Below are the code and all the weights of a small trained network. Each question names an input and a class and asks about switching units off, where a switched-off unit gives its printed mean instead of its output.

import numpy as np


def w(rows, s, z=0):
    codes = np.array(rows[::2]) - 128.0
    scale = np.full(codes.shape[1], s)
    scale[-1] = z or s
    return codes * scale


def norm(h):
    return h / np.sqrt((h * h).mean(-1, keepdims=True) + 1e-5)


def f(y):
    return y / 2 * (1 + np.tanh(0.7978845608 * (y + 0.044715 * y**3)))


def log_softmax(a):
    a = a - a.max(-1, keepdims=True)
    return a - np.log(np.exp(a).sum(-1, keepdims=True))


def net(x, mask):
    res = np.array(x, float).reshape(1, 6) / 4 @ E
    u = 0
    for l in range(3):
        y = f(norm(res) @ A[l][:, :-1].T + A[l][:, -1])
        res = res + np.where(mask[u : u + 8], y, B[l][:, -1]) @ B[l][:, :-1]
        u += 8
    return log_softmax(norm(res)[-1] @ U[:, :-1].T + U[:, -1])


A, B = {}, {}
E = w([
[127,127,127,128,128,127,127],'x0',
[134,146,35,53,88,185,60],'x1',
[117,81,161,78,88,255,193],'x2',
[129,129,128,127,128,128,130],'x3',
[131,125,110,199,31,123,139],'x4',
[77,220,175,44,52,37,184],'x5',
],0.0056)
A[0] = w([
[171,98,190,146,167,108,183,74],'L0N0',
[102,95,120,188,48,124,115,96],'L0N1',
[174,81,112,110,130,137,170,52],'L0N2',
[166,163,185,144,137,182,135,56],'L0N3',
[126,105,160,109,122,185,196,53],'L0N4',
[126,139,166,58,244,144,117,79],'L0N5',
[157,140,101,121,127,137,147,2],'L0N6',
[124,80,124,99,119,154,175,44],'L0N7',
],0.011,0.0052)
B[0] = w([
[54,128,41,162,128,118,177,204],'L0N0',
[212,227,172,117,207,201,217,204],'L0N1',
[147,110,134,151,69,156,83,125],'L0N2',
[98,143,99,181,120,216,99,126],'L0N3',
[97,168,157,140,67,154,1,206],'L0N4',
[203,181,165,139,147,170,196,252],'L0N5',
[194,184,54,106,130,168,120,91],'L0N6',
[117,187,131,151,132,149,89,152],'L0N7',
],0.0099,0.004)
A[1] = w([
[226,140,50,15,147,179,104,135],'L1N0',
[134,196,128,208,251,29,126,71],'L1N1',
[91,206,119,168,249,54,100,84],'L1N2',
[202,154,144,110,151,187,158,97],'L1N3',
[107,63,160,79,130,190,225,2],'L1N4',
[184,167,104,188,223,16,72,124],'L1N5',
[165,157,16,12,108,165,84,42],'L1N6',
[179,2,130,249,198,212,98,150],'L1N7',
],0.0056,0.0025)
B[1] = w([
[53,133,144,195,74,121,225,225],'L1N0',
[98,151,120,84,98,128,48,240],'L1N1',
[159,85,144,187,114,251,113,202],'L1N2',
[119,173,158,142,116,112,119,200],'L1N3',
[141,151,109,148,68,198,31,121],'L1N4',
[102,170,147,157,79,214,51,222],'L1N5',
[99,102,65,253,205,134,158,184],'L1N6',
[162,99,148,12,66,11,183,252],'L1N7',
],0.0069,0.004)
A[2] = w([
[159,62,195,2,46,8,140,70],'L2N0',
[30,68,120,243,141,92,195,161],'L2N1',
[217,34,111,113,113,109,91,4],'L2N2',
[89,119,173,100,49,152,109,151],'L2N3',
[82,100,210,128,57,187,14,94],'L2N4',
[51,124,39,123,93,172,157,144],'L2N5',
[7,190,167,65,74,107,162,78],'L2N6',
[52,118,156,134,84,245,102,212],'L2N7',
],0.0071,0.0028)
B[2] = w([
[197,4,53,86,141,180,122,183],'L2N0',
[2,106,78,83,142,117,155,203],'L2N1',
[148,68,136,137,179,132,168,131],'L2N2',
[210,95,163,159,222,97,68,191],'L2N3',
[111,129,109,97,81,104,54,220],'L2N4',
[45,140,144,123,161,95,147,184],'L2N5',
[181,45,81,159,143,170,127,225],'L2N6',
[100,143,123,124,125,36,99,255],'L2N7',
],0.0087,0.0056)
U = w([
[111,167,183,155,110,96,3,182],'0',
[179,223,207,150,140,145,208,187],'1',
[22,116,109,162,155,90,181,96],'2',
[197,17,131,126,146,119,128,4],'3',
],0.014,0.0022)

Each question gives the input, the list of numbers given to net, and the class t.
The units are the neurons (one row each of A and B). Each row of codes is followed by its name. A weight is (code - 128) times the scale printed after its matrix; where a second scale follows, it is the last column's (A, B and U).
mask holds one flag per neuron, layer by layer. A switched-off neuron (its flag False) gives its mean, the last column of its row in B, instead of its output. The means were averaged over made-up inputs and are rounded, as every weight is.
A unit's drop is (log p(t) with every unit on - log p(t) with that unit switched off) / (log p(t) with every unit on - log p(t) with every unit switched off).
The circuit of an input: a set's keep is (log p(t) with only the set's units on - log p(t) with every unit switched off) / (log p(t) with every unit on - log p(t) with every unit switched off). Starting from the 12 units with the biggest drops (on a tie, the unit counted first), units are removed one at a time, each time the one whose removal leaves the highest keep (on an exact tie, the one counted first), for as long as the keep stays at least 0.8.
circuit, biggest first: the units of the circuit, biggest drop first
unit that matters most: the unit with the biggest drop
k most important neurons: the k neurons with the biggest drops, biggest first
top k neurons in layer l: the k neurons of layer l with the biggest drops, biggest first
input [2,-5,0,-4,-7,-7], class 1: circuit, biggest first : (L0N5)
input [0,-6,-1,-2,-7,0], class 1: 2 most important neurons : (L0N5, L1N0)
input [0,5,-1,2,-3,6], class 3: 4 most important neurons : (L0N0, L2N6, L0N3, L2N0)
input [4,-5,-7,-8,8,-5], class 1: 4 most important neurons : (L0N1, L0N4, L1N7, L2N7)
input [0,-3,1,-7,7,8], class 3: circuit, biggest first : (L2N0, L2N6)
input [5,7,5,-8,1,0], class 2: 2 most important neurons : (L1N6, L1N0)
input [-8,7,5,-8,0,-3], class 2: top 4 neurons in layer 1 : (L1N6, L1N0, L1N5, L1N1)
input [-3,8,8,4,6,0], class 0: circuit, biggest first : (L0N4, L2N7)
input [-3,-7,7,6,-7,-4], class 0: 3 most important neurons : (L0N4, L0N1, L1N0)
input [-5,6,7,8,1,6], class 0: circuit, biggest first : (L0N4, L2N3)
input [6,3,8,4,-4,7], class 0: top 2 neurons in layer 0 : (L0N4, L0N7)
input [2,5,6,6,-3,7], class 3: 3 most important neurons : (L2N6, L1N5, L1N2)
input [3,8,-5,-8,-7,-2], class 2: 2 most important neurons : (L1N0, L0N1)
input [7,-4,7,7,6,-5], class 0: 2 most important neurons : (L0N4, L0N5)
input [0,2,8,1,-3,-7], class 0: 2 most important neurons : (L0N4, L0N7)
input [-8,-7,4,6,-4,4], class 2: circuit, biggest first : (L0N0)
input [-8,0,0,6,-4,6], class 3: 2 most important neurons : (L0N1, L2N0)
input [7,-4,-6,-8,7,5], class 1: 3 most important neurons : (L0N1, L0N4, L2N7)
input [0,4,5,-1,6,3], class 1: top 3 neurons in layer 1 : (L1N1, L1N5, L1N2)
input [-2,0,5,5,-5,6], class 3: 4 most important neurons : (L0N1, L2N6, L1N5, L1N2)
input [-8,-2,1,4,-3,-2], class 1: unit that matters most : L0N5
input [6,2,-2,-2,-8,6], class 1: 2 most important neurons : (L0N5, L1N7)
input [-4,6,-4,2,-2,5], class 2: top 2 neurons in layer 1 : (L1N6, L1N7)
input [4,4,8,-4,-8,-3], class 0: 3 most important neurons : (L0N4, L0N1, L2N7)
input [-8,1,2,2,-1,3], class 3: top 2 neurons in layer 2 : (L2N0, L2N6)
input [5,3,8,-1,-6,8], class 0: top 2 neurons in layer 1 : (L1N7, L1N4)
input [1,6,7,6,5,7], class 0: unit that matters most : L1N7
